Below is a small trained network, with its code and all its weights. Each question gives an input and a target symbol and asks what happens when units are switched off, that is, made to give their printed mean instead of their output.

import numpy as np


def w(rows, s, z=0):
    codes = np.array(rows[::2]) - 128.0
    scale = np.full(codes.shape[1], s)
    scale[-1] = z or s
    return codes * scale


def f(y):
    return y / 2 * (1 + np.tanh(0.7978845608 * (y + 0.044715 * y**3)))


def softmax(a):
    e = np.exp(a - a.max(-1, keepdims=True))
    return e / e.sum(-1, keepdims=True)


def log_softmax(a):
    a = a - a.max(-1, keepdims=True)
    return a - np.log(np.exp(a).sum(-1, keepdims=True))


def net(x, mask):
    ids = ['βγεζθπφψ'.index(c) for c in x.split()]
    T = len(ids)
    res = E[ids] + P[:T]
    u = 0
    for l in range(2):
        r = res
        for j in range(2):
            rows = slice(2 * j, 2 * j + 2)
            q, k, v = (r @ M[l][rows].T for M in (Q, K, V))
            z = softmax(np.where(np.tri(T) > 0, q @ k.T / 2**0.5, -1e9)) @ v
            o = O[l][rows]
            res = res + np.where(mask[u + j], z, o[:, -1]) @ o[:, :-1]
        u += 2
        y = f(res @ A[l][:, :-1].T + A[l][:, -1])
        res = res + np.where(mask[u : u + 8], y, B[l][:, -1]) @ B[l][:, :-1]
        u += 8
    return log_softmax(res[-1] @ U[:, :-1].T + U[:, -1])


Q, K, V, O, A, B = {}, {}, {}, {}, {}, {}
E = w([
[91,116,4,74],'β',
[134,113,115,106],'γ',
[174,174,173,158],'ε',
[101,120,55,78],'ζ',
[120,143,111,113],'θ',
[106,147,63,99],'π',
[141,173,203,126],'φ',
[90,149,195,77],'ψ',
],0.019)
P = w([
[208,88,189,1],'0',
[11,186,77,231],'1',
[166,225,50,54],'2',
[70,98,171,210],'3',
[166,214,53,52],'4',
[98,76,175,199],'5',
[179,200,68,58],'6',
[115,66,175,194],'7',
[190,204,47,65],'8',
],0.0098)
Q[0] = w([
[183,163,189,238],'L0H1',
[40,1,68,102],'L0H1',
[121,79,96,99],'L0H2',
[181,180,67,160],'L0H2',
],0.01)
K[0] = w([
[163,179,211,254],'L0H1',
[87,34,78,140],'L0H1',
[54,126,83,112],'L0H2',
[195,15,25,174],'L0H2',
],0.0091)
V[0] = w([
[155,61,155,187],'L0H1',
[141,160,2,119],'L0H1',
[113,202,86,152],'L0H2',
[203,224,137,234],'L0H2',
],0.0066)
O[0] = w([
[128,10,94,254,3],'L0H1',
[158,162,54,242,216],'L0H1',
[75,165,97,54,160],'L0H2',
[208,219,93,246,50],'L0H2',
],0.0062,0.0048)
A[0] = w([
[98,182,130,135,117],'L0N1',
[84,187,141,218,254],'L0N2',
[165,109,64,176,218],'L0N3',
[191,140,144,172,92],'L0N4',
[166,17,155,96,51],'L0N5',
[94,93,155,131,91],'L0N6',
[192,146,141,4,249],'L0N7',
[78,180,61,159,205],'L0N8',
],0.012,0.0051)
B[0] = w([
[183,79,116,123,154],'L0N1',
[102,65,114,99,158],'L0N2',
[118,139,183,111,145],'L0N3',
[84,203,96,147,134],'L0N4',
[140,73,103,156,138],'L0N5',
[112,135,141,175,132],'L0N6',
[138,150,82,249,249],'L0N7',
[143,128,190,165,188],'L0N8',
],0.012,0.019)
Q[1] = w([
[62,109,154,99],'L1H1',
[54,143,127,135],'L1H1',
[143,254,61,224],'L1H2',
[51,136,161,136],'L1H2',
],0.0095)
K[1] = w([
[211,184,185,88],'L1H1',
[109,111,137,52],'L1H1',
[179,108,151,254],'L1H2',
[141,193,89,77],'L1H2',
],0.0096)
V[1] = w([
[164,71,111,157],'L1H1',
[118,61,16,156],'L1H1',
[164,248,46,92],'L1H2',
[163,161,107,53],'L1H2',
],0.011)
O[1] = w([
[70,122,117,79,191],'L1H1',
[32,41,68,106,234],'L1H1',
[72,229,80,172,111],'L1H2',
[90,173,2,78,5],'L1H2',
],0.0086,0.021)
A[1] = w([
[2,188,197,98,250],'L1N1',
[151,99,175,219,3],'L1N2',
[171,186,13,181,69],'L1N3',
[126,183,65,236,204],'L1N4',
[74,86,117,150,140],'L1N5',
[175,75,121,114,82],'L1N6',
[241,143,111,191,136],'L1N7',
[73,74,74,38,174],'L1N8',
],0.01,0.0062)
B[1] = w([
[207,106,39,157,184],'L1N1',
[135,202,94,68,250],'L1N2',
[254,95,128,26,180],'L1N3',
[32,108,154,95,252],'L1N4',
[167,122,173,93,232],'L1N5',
[110,210,161,124,163],'L1N6',
[167,175,171,144,159],'L1N7',
[176,211,71,174,167],'L1N8',
],0.011,0.02)
U = w([
[126,101,124,92,2],'β',
[152,175,116,104,58],'γ',
[165,76,181,139,189],'ε',
[254,134,112,184,198],'ζ',
[121,142,113,190,214],'θ',
[58,127,152,136,63],'π',
[177,142,85,117,69],'φ',
[113,179,145,183,128],'ψ',
],0.0095,0.0069)

Each question gives the input, a string of symbols that net reads in full, and the target symbol t.
The units are the heads (2 rows each of Q, K, V and O) and the neurons (one row each of A and B). Each row of codes is followed by its name. A weight is (code - 128) times the scale printed after its matrix; where a second scale follows, it is the last column's (O, A, B and U).
mask holds one flag per unit, layer by layer, with each layer's heads first. A switched-off unit (its flag False) gives its mean, the last column of its rows in O or B, instead of its output. The means were averaged over made-up inputs and are rounded, as every weight is.
A unit's drop is (log p(t) with every unit on - log p(t) with that unit switched off) / (log p(t) with every unit on - log p(t) with every unit switched off).
The circuit of an input: a set's keep is (log p(t) with only the set's units on - log p(t) with every unit switched off) / (log p(t) with every unit on - log p(t) with every unit switched off). Starting from the 12 units with the biggest drops (on a tie, the unit counted first), units are removed one at a time, each time the one whose removal leaves the highest keep (on an exact tie, the one counted first), for as long as the keep stays at least 0.8.
circuit, biggest first: the units of the circuit, biggest drop first
k most important neurons: the k neurons with the biggest drops, biggest first
which heads matter: for each layer, one digit per head in row order, 1 if its drop is at least 0.15 and else 0, layers parted by /
input ζ ε γ ζ θ θ, target ζ: which heads matter : 00 / 01
input ζ ψ ψ θ ψ π ε θ ε, target θ: 3 most important neurons : L0N5; L0N7; L1N8
input γ ζ ζ, target ζ: circuit, biggest first : L0H2; L1N4; L1N8
input ψ γ π π ψ, target ε: circuit, biggest first : L0N5; L1H2; L0H2; L0N7
input ε ζ ζ γ θ ε ζ ψ θ, target γ: 2 most important neurons : L1N3; L1N4
input γ θ ψ ψ ψ ψ, target ψ: circuit, biggest first : L1H1; L1N3
input θ ζ ψ ψ ψ ψ ψ, target π: circuit, biggest first : L0N7; L1N4; L0H1; L1N8
input θ π γ γ β, target π: 2 most important neurons : L0N7; L0N8
input π ζ ζ β θ γ γ β, target ζ: circuit, biggest first : L0N7; L1N4; L1N1; L0N1
input ε ζ π ε ε ψ φ, target γ: 2 most important neurons : L1N4; L1N3
input ψ θ ψ φ π β, target ε: circuit, biggest first : L1H1; L0N7; L1N8
input γ ψ β, target ζ: circuit, biggest first : L1N4; L1N8; L0H2
input π ψ ε π ε ψ θ ψ φ, target β: most important neuron : L0N7
input ε ψ ζ, target γ: 3 most important neurons : L1N4; L1N3; L0N8
input ψ ψ ψ π ψ θ ε, target ε: 4 most important neurons : L0N5; L0N7; L1N4; L1N8
input θ ψ β ψ ζ ψ, target θ: which heads matter : 10 / 01
input β ε φ, target φ: most important neuron : L0N7
input β ψ ζ γ β π θ, target φ: which heads matter : 11 / 11
input ε π β β ψ, target γ: 4 most important neurons : L1N4; L1N3; L0N7; L0N8
input ζ ψ ψ, target θ: which heads matter : 01 / 10
input ε φ γ θ ψ ζ ε, target γ: which heads matter : 01 / 11
input ζ θ ψ ε ψ θ ε θ β, target θ: most important neuron : L0N5
input ψ ε γ, target ε: which heads matter : 11 / 11
input γ ε ε ψ γ, target ζ: 4 most important neurons : L0N5; L1N8; L1N4; L0N7
input ψ θ ζ ζ ζ γ θ ψ, target ζ: 3 most important neurons : L0N7; L0N8; L0N4
input π β ψ β ζ β ζ ψ φ, target β: which heads matter : 01 / 11
